Here is a tiny trained network, its code and every weight. The questions are about switching its units off for an input and a class, where a switched-off unit gives its printed mean instead of its output.

import numpy as np


def w(rows, s, z=0):
    codes = np.array(rows[::2]) - 128.0
    scale = np.full(codes.shape[1], s)
    scale[-1] = z or s
    return codes * scale


def norm(h):
    return h / np.sqrt((h * h).mean(-1, keepdims=True) + 1e-5)


def f(y):
    return np.maximum(y, 0)


def log_softmax(a):
    a = a - a.max(-1, keepdims=True)
    return a - np.log(np.exp(a).sum(-1, keepdims=True))


def net(x, mask):
    res = np.array(x, float).reshape(1, 5) / 4 @ E
    u = 0
    for l in range(3):
        y = f(norm(res) @ A[l][:, :-1].T + A[l][:, -1])
        res = res + np.where(mask[u : u + 8], y, B[l][:, -1]) @ B[l][:, :-1]
        u += 8
    return log_softmax(norm(res)[-1] @ U[:, :-1].T + U[:, -1])


A, B = {}, {}
E = w([
[140,118,148,126,116,137,125,136],'x0',
[102,29,149,205,139,105,176,89],'x1',
[134,103,115,105,96,159,133,119],'x2',
[163,62,153,66,167,63,126,86],'x3',
[122,136,164,155,187,184,113,1],'x4',
],0.0092)
A[0] = w([
[206,114,135,50,176,89,102,95,3],'0.n1',
[161,186,109,29,144,120,57,162,162],'0.n2',
[151,211,146,34,149,154,128,141,219],'0.n3',
[141,70,103,66,116,25,120,184,136],'0.n4',
[142,155,107,84,94,90,155,186,164],'0.n5',
[178,131,125,124,166,155,118,83,147],'0.n6',
[149,184,119,128,116,167,70,134,168],'0.n7',
[81,107,95,124,105,110,144,247,169],'0.n8',
],0.011,0.0054)
B[0] = w([
[36,47,173,118,134,221,149,206,185],'0.n1',
[123,58,188,195,227,237,110,28,251],'0.n2',
[150,193,132,255,73,157,94,156,255],'0.n3',
[232,166,116,224,95,121,179,69,235],'0.n4',
[160,40,143,135,145,150,71,79,220],'0.n5',
[151,118,124,83,66,84,51,102,195],'0.n6',
[136,162,108,199,42,89,91,123,212],'0.n7',
[23,105,158,61,147,129,139,160,246],'0.n8',
],0.0087,0.0093)
A[1] = w([
[105,159,140,60,193,143,166,145,4],'1.n1',
[212,131,115,116,137,100,255,161,31],'1.n2',
[49,69,176,15,141,12,135,106,98],'1.n3',
[47,82,144,188,98,159,135,46,121],'1.n4',
[79,105,116,153,163,236,160,35,74],'1.n5',
[36,111,125,211,208,154,47,117,154],'1.n6',
[19,133,137,98,82,100,232,224,232],'1.n7',
[189,192,64,151,125,99,113,80,33],'1.n8',
],0.008,0.0035)
B[1] = w([
[156,14,136,149,203,76,111,140,128],'1.n1',
[191,189,63,123,32,121,65,154,142],'1.n2',
[136,70,147,254,182,142,165,55,155],'1.n3',
[90,114,115,104,137,147,125,186,251],'1.n4',
[170,103,115,98,115,112,125,170,212],'1.n5',
[89,153,106,52,146,113,160,162,245],'1.n6',
[217,105,167,201,213,172,190,25,167],'1.n7',
[155,203,99,148,105,108,124,153,141],'1.n8',
],0.0094,0.012)
A[2] = w([
[252,158,119,132,22,9,186,158,79],'2.n1',
[2,117,179,185,142,173,111,138,181],'2.n2',
[52,134,156,63,148,185,102,186,63],'2.n3',
[141,104,137,190,146,165,89,54,5],'2.n4',
[100,42,154,98,133,43,169,154,84],'2.n5',
[216,82,168,128,198,127,155,130,136],'2.n6',
[203,110,181,188,156,183,64,116,72],'2.n7',
[172,121,123,139,62,38,196,160,97],'2.n8',
],0.0088,0.0027)
B[2] = w([
[75,252,77,127,76,118,35,173,160],'2.n1',
[139,107,133,6,94,89,137,143,247],'2.n2',
[1,77,202,27,121,117,36,234,178],'2.n3',
[116,113,136,79,171,32,194,138,191],'2.n4',
[145,226,127,180,118,242,118,170,170],'2.n5',
[197,170,99,179,163,109,157,68,197],'2.n6',
[85,132,72,82,148,42,189,122,223],'2.n7',
[125,206,148,147,56,135,56,184,150],'2.n8',
],0.0088,0.011)
U = w([
[20,68,166,5,137,168,69,204,88],'0',
[195,51,101,161,215,137,230,72,63],'1',
[203,208,47,226,35,111,80,156,252],'2',
],0.013,0.0021)

Each question gives the input, the list of numbers given to net, and the class t.
The units are the neurons (one row each of A and B). Each row of codes is followed by its name. A weight is (code - 128) times the scale printed after its matrix; where a second scale follows, it is the last column's (A, B and U).
mask holds one flag per neuron, layer by layer. A switched-off neuron (its flag False) gives its mean, the last column of its row in B, instead of its output. The means were averaged over made-up inputs and are rounded, as every weight is.
A unit's drop is (log p(t) with every unit on - log p(t) with that unit switched off) / (log p(t) with every unit on - log p(t) with every unit switched off).
The circuit of an input: a set's keep is (log p(t) with only the set's units on - log p(t) with every unit switched off) / (log p(t) with every unit on - log p(t) with every unit switched off). Starting from the 12 units with the biggest drops (on a tie, the unit counted first), units are removed one at a time, each time the one whose removal leaves the highest keep (on an exact tie, the one counted first), for as long as the keep stays at least 0.8.
units of the circuit, in order: the units of the circuit, biggest drop first
k most important neurons: the k neurons with the biggest drops, biggest first
top k neurons in layer l: the k neurons of layer l with the biggest drops, biggest first
drop of u: that unit's drop, to one decimal
input [8,5,-6,-6,-8], class 1: 2 most important neurons -> [1.n7 0.n8]
input [-3,6,-8,-8,2], class 0: units of the circuit, in order -> [0.n4]
input [7,1,6,7,-4], class 2: top 2 neurons in layer 1 -> [1.n2 1.n7]
input [-6,-3,6,-4,2], class 2: 2 most important neurons -> [0.n8 0.n7]
input [8,-8,7,7,-4], class 1: units of the circuit, in order -> [0.n4 0.n2]
input [-2,8,-1,-8,0], class 1: 4 most important neurons -> [1.n7 0.n2 0.n5 0.n3]
input [-3,2,-1,2,1], class 1: 2 most important neurons -> [0.n3 1.n3]
input [1,4,8,1,2], class 1: top 3 neurons in layer 0 -> [0.n4 0.n3 0.n2]
input [7,0,-7,-8,-4], class 0: top 2 neurons in layer 0 -> [0.n4 0.n5]
input [-7,-8,7,0,1], class 2: 4 most important neurons -> [0.n3 0.n8 0.n7 2.n3]
input [-8,2,-7,6,-3], class 2: 2 most important neurons -> [0.n4 0.n2]
input [4,3,8,-5,-7], class 1: 3 most important neurons -> [1.n7 0.n8 0.n2]
input [1,1,7,-3,-5], class 1: top 2 neurons in layer 0 -> [0.n8 0.n2]
input [-6,1,8,2,-2], class 2: 2 most important neurons -> [0.n4 0.n2]
input [-7,4,-6,0,8], class 0: top neuron in layer 0 -> [0.n4]
input [-1,-6,-6,-7,-1], class 0: top 3 neurons in layer 0 -> [0.n4 0.n2 0.n8]
input [4,-1,-4,6,-8], class 1: drop of 0.n4 -> 1.1
input [6,5,3,5,-6], class 2: drop of 0.n4 -> 1.4
input [2,-2,1,2,-3], class 1: drop of 0.n4 -> 0.9
input [4,6,-1,6,-5], class 2: drop of 0.n4 -> 1.2
input [7,-4,-5,6,-7], class 1: most important neuron -> [0.n4]
